Here is a tiny trained network, its code and every weight. The questions are about switching its units off for an input and a target symbol, where a switched-off unit gives its printed mean instead of its output.

import numpy as np


def w(rows, s, z=0):
    codes = np.array(rows[::2]) - 128.0
    scale = np.full(codes.shape[1], s)
    scale[-1] = z or s
    return codes * scale


def softmax(a):
    e = np.exp(a - a.max(-1, keepdims=True))
    return e / e.sum(-1, keepdims=True)


def log_softmax(a):
    a = a - a.max(-1, keepdims=True)
    return a - np.log(np.exp(a).sum(-1, keepdims=True))


def net(x, mask):
    ids = ['αημπτφ'.index(c) for c in x.split()]
    T = len(ids)
    res = E[ids] + P[:T]
    u = 0
    for l in range(3):
        r = res
        for j in range(3):
            rows = slice(4 * j, 4 * j + 4)
            q, k, v = (r @ M[l][rows].T for M in (Q, K, V))
            z = softmax(np.where(np.tri(T) > 0, q @ k.T / 4**0.5, -1e9)) @ v
            o = O[l][rows]
            res = res + np.where(mask[u + j], z, o[:, -1]) @ o[:, :-1]
        u += 3
    return log_softmax(res[-1] @ U[:, :-1].T + U[:, -1])


Q, K, V, O = {}, {}, {}, {}
E = w([
[201,157,184],'α',
[74,88,49],'η',
[171,61,147],'μ',
[27,122,255],'π',
[153,118,139],'τ',
[142,112,132],'φ',
],0.0093)
P = w([
[113,136,154],'0',
[186,130,23],'1',
[65,48,151],'2',
[41,180,61],'3',
[86,2,181],'4',
[227,151,2],'5',
],0.0085)
Q[0] = w([
[87,114,136],'L0H1',
[122,143,108],'L0H1',
[101,67,119],'L0H1',
[102,67,137],'L0H1',
[201,54,179],'L0H2',
[164,91,132],'L0H2',
[67,191,69],'L0H2',
[136,115,94],'L0H2',
[136,116,134],'L0H3',
[167,167,65],'L0H3',
[253,134,19],'L0H3',
[151,182,66],'L0H3',
],0.035)
K[0] = w([
[118,59,138],'L0H1',
[104,135,137],'L0H1',
[157,94,204],'L0H1',
[166,81,183],'L0H1',
[185,237,108],'L0H2',
[98,171,93],'L0H2',
[24,21,126],'L0H2',
[27,117,78],'L0H2',
[153,109,132],'L0H3',
[148,69,50],'L0H3',
[247,4,38],'L0H3',
[128,76,38],'L0H3',
],0.025)
V[0] = w([
[153,67,212],'L0H1',
[203,23,166],'L0H1',
[133,89,222],'L0H1',
[150,110,83],'L0H1',
[141,18,158],'L0H2',
[126,114,130],'L0H2',
[161,232,89],'L0H2',
[179,75,137],'L0H2',
[51,179,118],'L0H3',
[146,114,139],'L0H3',
[159,160,254],'L0H3',
[95,143,110],'L0H3',
],0.0059)
O[0] = w([
[121,205,161,240],'L0H1',
[66,226,113,175],'L0H1',
[144,188,177,254],'L0H1',
[100,129,91,72],'L0H1',
[84,208,56,195],'L0H2',
[124,132,125,138],'L0H2',
[129,20,199,30],'L0H2',
[75,141,90,128],'L0H2',
[198,81,131,201],'L0H3',
[113,138,125,117],'L0H3',
[137,121,2,171],'L0H3',
[155,110,145,152],'L0H3',
],0.0077,0.003)
Q[1] = w([
[117,119,119],'L1H1',
[112,120,118],'L1H1',
[100,120,110],'L1H1',
[149,106,134],'L1H1',
[53,132,240],'L1H2',
[95,5,64],'L1H2',
[112,98,131],'L1H2',
[147,117,108],'L1H2',
[123,212,91],'L1H3',
[159,118,47],'L1H3',
[42,61,121],'L1H3',
[72,104,175],'L1H3',
],0.021)
K[1] = w([
[129,145,132],'L1H1',
[122,140,130],'L1H1',
[112,143,126],'L1H1',
[166,135,136],'L1H1',
[233,67,195],'L1H2',
[103,48,5],'L1H2',
[139,104,109],'L1H2',
[112,147,112],'L1H2',
[81,72,62],'L1H3',
[79,168,113],'L1H3',
[120,105,216],'L1H3',
[155,94,177],'L1H3',
],0.023)
V[1] = w([
[225,132,36],'L1H1',
[189,132,90],'L1H1',
[33,123,180],'L1H1',
[94,123,85],'L1H1',
[187,88,190],'L1H2',
[254,243,219],'L1H2',
[96,174,88],'L1H2',
[133,74,145],'L1H2',
[66,149,148],'L1H3',
[162,53,98],'L1H3',
[225,136,112],'L1H3',
[37,38,118],'L1H3',
],0.0075)
O[1] = w([
[106,244,136,5],'L1H1',
[110,194,121,59],'L1H1',
[161,28,142,235],'L1H1',
[156,107,165,144],'L1H1',
[141,201,90,53],'L1H2',
[164,244,207,180],'L1H2',
[121,79,163,194],'L1H2',
[127,143,84,69],'L1H2',
[119,69,139,226],'L1H3',
[115,175,74,7],'L1H3',
[159,217,142,18],'L1H3',
[82,66,67,144],'L1H3',
],0.011,0.0028)
Q[2] = w([
[76,148,124],'L2H1',
[96,84,248],'L2H1',
[113,110,175],'L2H1',
[106,171,54],'L2H1',
[2,93,242],'L2H2',
[146,133,115],'L2H2',
[65,117,170],'L2H2',
[98,138,112],'L2H2',
[217,96,77],'L2H3',
[140,117,14],'L2H3',
[135,103,181],'L2H3',
[84,117,124],'L2H3',
],0.014)
K[2] = w([
[80,158,156],'L2H1',
[124,203,105],'L2H1',
[122,163,117],'L2H1',
[82,112,172],'L2H1',
[254,88,94],'L2H2',
[109,136,133],'L2H2',
[161,114,111],'L2H2',
[107,123,109],'L2H2',
[62,149,101],'L2H3',
[166,118,64],'L2H3',
[82,126,166],'L2H3',
[159,105,132],'L2H3',
],0.021)
V[2] = w([
[157,116,86],'L2H1',
[124,89,174],'L2H1',
[140,95,135],'L2H1',
[127,101,134],'L2H1',
[150,111,129],'L2H2',
[150,124,121],'L2H2',
[97,151,134],'L2H2',
[254,84,91],'L2H2',
[156,93,186],'L2H3',
[95,181,181],'L2H3',
[148,85,113],'L2H3',
[147,110,97],'L2H3',
],0.011)
O[2] = w([
[170,99,180,97],'L2H1',
[42,94,105,172],'L2H1',
[93,87,144,140],'L2H1',
[87,100,137,136],'L2H1',
[109,172,107,155],'L2H2',
[117,135,127,129],'L2H2',
[140,74,144,96],'L2H2',
[75,243,104,168],'L2H2',
[166,174,243,254],'L2H3',
[255,32,175,101],'L2H3',
[61,212,137,186],'L2H3',
[68,151,88,118],'L2H3',
],0.0078,0.008)
U = w([
[196,229,179,137],'α',
[132,128,118,146],'η',
[172,84,148,152],'μ',
[105,35,253,1],'π',
[208,68,110,214],'τ',
[179,83,132,157],'φ',
],0.0063,0.0064)

Each question gives the input, a string of symbols that net reads in full, and the target symbol t.
The units are the heads (4 rows each of Q, K, V and O). Each row of codes is followed by its name. A weight is (code - 128) times the scale printed after its matrix; where a second scale follows, it is the last column's (O and U).
mask holds one flag per head, layer by layer. A switched-off head (its flag False) gives its mean, the last column of its rows in O, instead of its output. The means were averaged over made-up inputs and are rounded, as every weight is.
A unit's drop is (log p(t) with every unit on - log p(t) with that unit switched off) / (log p(t) with every unit on - log p(t) with every unit switched off).
The circuit of an input: a set's keep is (log p(t) with only the set's units on - log p(t) with every unit switched off) / (log p(t) with every unit on - log p(t) with every unit switched off). Starting from all 9 units, units are removed one at a time, each time the one whose removal leaves the highest keep (on an exact tie, the one counted first), for as long as the keep stays at least 0.8.
circuit, biggest first: the units of the circuit, biggest drop first
unit that matters most: the unit with the biggest drop
heads that matter: for each layer, one digit per head in row order, 1 if its drop is at least 0.15 and else 0, layers parted by /
drop of u: that unit's drop, to one decimal
input α τ μ φ, target τ: circuit, biggest first	L2H3; L1H1; L1H2; L0H1
input π α μ π η μ, target π: heads that matter	110 / 111 / 000
input π π η, target η: heads that matter	001 / 010 / 001
input π η μ π η, target η: circuit, biggest first	L0H3; L1H2; L2H3
input π π η π η α, target η: circuit, biggest first	L1H2; L2H3; L1H3
input α φ η τ η τ, target η: unit that matters most	L0H1
input π α μ π π α, target π: circuit, biggest first	L0H2; L1H2
input π μ η η α μ, target η: circuit, biggest first	L1H2; L2H3; L2H2; L0H2
input π π π η, target α: circuit, biggest first	L0H1; L0H2; L1H2
input η π μ π, target η: heads that matter	110 / 011 / 001
input π π α τ, target α: circuit, biggest first	L1H3; L1H2; L0H2
input τ π μ η η π, target π: circuit, biggest first	L0H1; L0H2; L1H2
input α π π α, target τ: circuit, biggest first	L0H1; L2H3; L1H2
input π π π η η μ, target α: unit that matters most	L0H2
input π τ μ π α μ, target π: circuit, biggest first	L0H2; L1H2; L1H3
input π α α η, target α: heads that matter	101 / 001 / 000
input μ η μ π π π, target π: heads that matter	111 / 011 / 000
input η π η μ, target η: heads that matter	100 / 010 / 001
input μ τ η η, target π: heads that matter	111 / 111 / 000
input π η τ η α, target α: unit that matters most	L0H1
input α φ τ, target τ: drop of L1H3	0.3
input π π α π, target α: drop of L1H3	0.6
input π α η η α α, target η: drop of L1H2	1.3
